Here is a tiny trained network, its code and every weight. The questions are about switching its units off for an input and a class, where a switched-off unit gives its printed mean instead of its output.

import numpy as np


def w(rows, s, z=0):
    codes = np.array(rows[::2]) - 128.0
    scale = np.full(codes.shape[1], s)
    scale[-1] = z or s
    return codes * scale


def f(y):
    return np.maximum(y, 0)


def log_softmax(a):
    a = a - a.max(-1, keepdims=True)
    return a - np.log(np.exp(a).sum(-1, keepdims=True))


def net(x, mask):
    res = np.array(x, float).reshape(1, 7) / 4 @ E
    y = f(res @ A[0][:, :-1].T + A[0][:, -1])
    res = res + np.where(mask, y, B[0][:, -1]) @ B[0][:, :-1]
    return log_softmax(res[-1] @ U[:, :-1].T + U[:, -1])


A, B = {}, {}
E = w([
[132,219,126,205,114],'x0',
[149,88,113,209,185],'x1',
[104,85,89,82,181],'x2',
[185,149,2,64,148],'x3',
[49,175,127,112,177],'x4',
[147,105,137,117,133],'x5',
[86,41,45,145,46],'x6',
],0.0096)
A[0] = w([
[152,122,108,91,243,137],'neuron 1',
[81,230,169,149,126,129],'neuron 2',
[102,181,101,42,110,120],'neuron 3',
[189,105,1,207,95,155],'neuron 4',
[45,199,97,70,94,103],'neuron 5',
[239,143,151,78,49,59],'neuron 6',
[157,146,38,62,128,200],'neuron 7',
[132,212,186,177,130,90],'neuron 8',
[81,25,122,127,120,148],'neuron 9',
[206,75,165,176,224,142],'neuron 10',
[120,222,185,176,132,97],'neuron 11',
[130,197,181,199,124,89],'neuron 12',
[67,18,212,155,60,204],'neuron 13',
[118,164,143,19,89,210],'neuron 14',
[64,163,130,70,101,254],'neuron 15',
[167,142,175,193,241,137],'neuron 16',
[205,99,132,137,211,138],'neuron 17',
[132,56,85,169,118,151],'neuron 18',
[128,206,190,182,128,92],'neuron 19',
[119,172,90,50,123,109],'neuron 20',
[93,96,200,153,60,172],'neuron 21',
[225,52,180,82,168,175],'neuron 22',
],0.0086,0.0042)
B[0] = w([
[70,152,120,71,143,194],'neuron 1',
[188,162,82,146,195,194],'neuron 2',
[121,68,154,128,181,185],'neuron 3',
[138,103,31,147,52,221],'neuron 4',
[127,94,118,133,204,183],'neuron 5',
[210,102,202,86,33,172],'neuron 6',
[127,2,113,77,129,222],'neuron 7',
[198,188,126,170,155,189],'neuron 8',
[84,104,129,146,132,208],'neuron 9',
[69,214,94,104,108,195],'neuron 10',
[224,191,114,175,184,194],'neuron 11',
[172,178,81,184,141,188],'neuron 12',
[57,146,171,216,115,254],'neuron 13',
[170,64,199,148,166,206],'neuron 14',
[146,49,152,185,224,202],'neuron 15',
[104,242,118,104,163,202],'neuron 16',
[104,167,120,63,80,180],'neuron 17',
[96,146,103,161,70,191],'neuron 18',
[197,197,107,181,152,190],'neuron 19',
[128,71,133,107,167,181],'neuron 20',
[117,138,147,217,155,209],'neuron 21',
[110,180,155,80,75,199],'neuron 22',
],0.0076,0.011)
U = w([
[239,181,107,193,191,101],'0',
[231,79,213,77,73,47],'1',
[125,38,120,78,250,5],'2',
[148,59,2,130,74,131],'3',
[117,70,151,211,199,189],'4',
[73,195,125,47,164,160],'5',
[51,102,167,221,99,214],'6',
],0.0089,0.002)

Each question gives the input, the list of numbers given to net, and the class t.
The units are the neurons (one row each of A and B). Each row of codes is followed by its name. A weight is (code - 128) times the scale printed after its matrix; where a second scale follows, it is the last column's (A, B and U).
mask holds one flag per neuron, in row order. A switched-off neuron (its flag False) gives its mean, the last column of its row in B, instead of its output. The means were averaged over made-up inputs and are rounded, as every weight is.
A unit's drop is (log p(t) with every unit on - log p(t) with that unit switched off) / (log p(t) with every unit on - log p(t) with every unit switched off).
The circuit of an input: a set's keep is (log p(t) with only the set's units on - log p(t) with every unit switched off) / (log p(t) with every unit on - log p(t) with every unit switched off). Starting from the 12 units with the biggest drops (on a tie, the unit counted first), units are removed one at a time, each time the one whose removal leaves the highest keep (on an exact tie, the one counted first), for as long as the keep stays at least 0.8.
units of the circuit, in order: the units of the circuit, biggest drop first
k most important neurons: the k neurons with the biggest drops, biggest first
drop of u: that unit's drop, to one decimal
input [6,3,7,1,8,1,7], class 3: units of the circuit, in order => (neuron 4; neuron 13)
input [-8,-6,7,-5,3,6,6], class 6: units of the circuit, in order => (neuron 13)
input [-6,-2,5,-8,6,5,-7], class 5: units of the circuit, in order => (neuron 16; neuron 22)
input [-8,1,3,8,-4,7,-6], class 5: 2 most important neurons => (neuron 1; neuron 22)
input [-2,6,-1,1,5,-3,5], class 3: units of the circuit, in order => (neuron 4; neuron 21; neuron 14)
input [7,-8,6,-2,1,2,0], class 2: units of the circuit, in order => (neuron 13; neuron 5; neuron 15)
input [-8,-1,1,4,-5,-8,-2], class 1: 2 most important neurons => (neuron 6; neuron 22)
input [4,0,8,0,3,3,-4], class 5: 2 most important neurons => (neuron 1; neuron 16)
input [-2,-2,2,-1,1,-6,-4], class 2: drop of neuron 18 => 0.1
input [-5,-6,1,-2,-7,-8,-1], class 1: drop of neuron 6 => 0.5
input [7,0,6,-3,3,-4,3], class 0: drop of neuron 7 => 0.2
